[-27 -23 23]
[29 21 -22]
[-8 -3 10]
[-48 -41 38]
[29 29 -24]
[-14 -13 12]
[47 37 -35]
[-35 -30 26]
[-19 -19 17]
[21 22 -17]
[46 43 -39]
[7 7 -5]
->
[-48 -41 38]
[-35 -30 26]
[-27 -23 23]
[-19 -19 17]
[-14 -13 12]
[-8 -3 10]
[7 7 -5]
[21 22 -17]
[29 21 -22]
[29 29 -24]
[47 37 -35]
[46 43 -39]

[12 12 14 -22 3]
[-11 -14 -12 16 -3]
[13 19 20 -9 6]
[-28 -28 -41 37 -12]
[-13 -12 -21 17 -7]
[6 6 8 -9 2]
[-10 -12 -13 12 -4]
->
[13 19 20 -9 6]
[12 12 14 -22 3]
[6 6 8 -9 2]
[-11 -14 -12 16 -3]
[-10 -12 -13 12 -4]
[-13 -12 -21 17 -7]
[-28 -28 -41 37 -12]

[-11 9 -21 6 36 13 29]
[-10 -13 45 -16 -4 -20 -4]
[21 8 -30 15 -9 16 -3]
[1 11 -29 10 22 19 16]
[-7 11 -24 8 26 17 19]
[26 -2 2 -1 -47 -9 -29]
[-16 -6 36 -6 2 -9 3]
[-24 -5 18 -15 16 -8 11]
->
[-10 -13 45 -16 -4 -20 -4]
[-16 -6 36 -6 2 -9 3]
[-24 -5 18 -15 16 -8 11]
[26 -2 2 -1 -47 -9 -29]
[-11 9 -21 6 36 13 29]
[-7 11 -24 8 26 17 19]
[1 11 -29 10 22 19 16]
[21 8 -30 15 -9 16 -3]

[-3 17 25 5 -3 11 -24 27]
[24 36 19 -1 20 -9 -8 5]
[20 5 12 -1 37 2 -27 0]
[-3 -10 -7 -2 33 -3 12 -6]
[8 13 18 3 -5 -6 11 7]
[-5 -37 -10 0 16 -1 9 -13]
[-3 5 -1 3 -2 9 -7 5]
[-12 -6 -3 -2 18 -6 11 -1]
->
[-3 17 25 5 -3 11 -24 27]
[24 36 19 -1 20 -9 -8 5]
[8 13 18 3 -5 -6 11 7]
[20 5 12 -1 37 2 -27 0]
[-3 5 -1 3 -2 9 -7 5]
[-12 -6 -3 -2 18 -6 11 -1]
[-3 -10 -7 -2 33 -3 12 -6]
[-5 -37 -10 0 16 -1 9 -13]

[-50 14 19 6 -12 37 5 -37]
[-6 -8 -2 4 27 2 -2 -3]
[-35 2 14 -13 5 31 -2 -18]
[-39 19 11 -9 0 29 -2 -26]
[-48 -5 32 2 -10 41 5 -31]
->
[-48 -5 32 2 -10 41 5 -31]
[-50 14 19 6 -12 37 5 -37]
[-35 2 14 -13 5 31 -2 -18]
[-39 19 11 -9 0 29 -2 -26]
[-6 -8 -2 4 27 2 -2 -3]

[-16 -7 26 -13 -4 41 -11 -7 -13 -7 -12 30 -11 30]
[-16 -12 30 -11 -6 45 -12 -13 -16 -11 -15 35 -9 34]
[-7 -2 13 -6 2 21 -3 -3 -3 -3 -3 16 -5 16]
[11 45 -42 -7 25 -50 22 48 37 34 35 -45 -8 -43]
[25 4 -22 16 19 -40 21 4 26 4 24 -24 15 -23]
[13 -33 19 19 2 12 3 -35 -4 -25 -4 22 19 20]
->
[-16 -12 30 -11 -6 45 -12 -13 -16 -11 -15 35 -9 34]
[-16 -7 26 -13 -4 41 -11 -7 -13 -7 -12 30 -11 30]
[13 -33 19 19 2 12 3 -35 -4 -25 -4 22 19 20]
[-7 -2 13 -6 2 21 -3 -3 -3 -3 -3 16 -5 16]
[25 4 -22 16 19 -40 21 4 26 4 24 -24 15 -23]
[11 45 -42 -7 25 -50 22 48 37 34 35 -45 -8 -43]

[12 14 29 11 44 3 1 9 -9 13 -25 -34 -17 -3]
[4 11 41 14 34 -3 8 5 -34 2 -15 -39 3 -3]
[-9 2 27 7 37 17 13 7 -11 48 23 -5 11 12]
[9 30 40 3 29 9 16 8 -11 42 10 -33 -21 -18]
[9 19 48 11 32 -3 13 18 -6 35 14 -9 -11 -28]
[-8 9 37 7 48 9 5 3 1 50 13 -11 18 7]
->
[9 19 48 11 32 -3 13 18 -6 35 14 -9 -11 -28]
[4 11 41 14 34 -3 8 5 -34 2 -15 -39 3 -3]
[9 30 40 3 29 9 16 8 -11 42 10 -33 -21 -18]
[-8 9 37 7 48 9 5 3 1 50 13 -11 18 7]
[12 14 29 11 44 3 1 9 -9 13 -25 -34 -17 -3]
[-9 2 27 7 37 17 13 7 -11 48 23 -5 11 12]
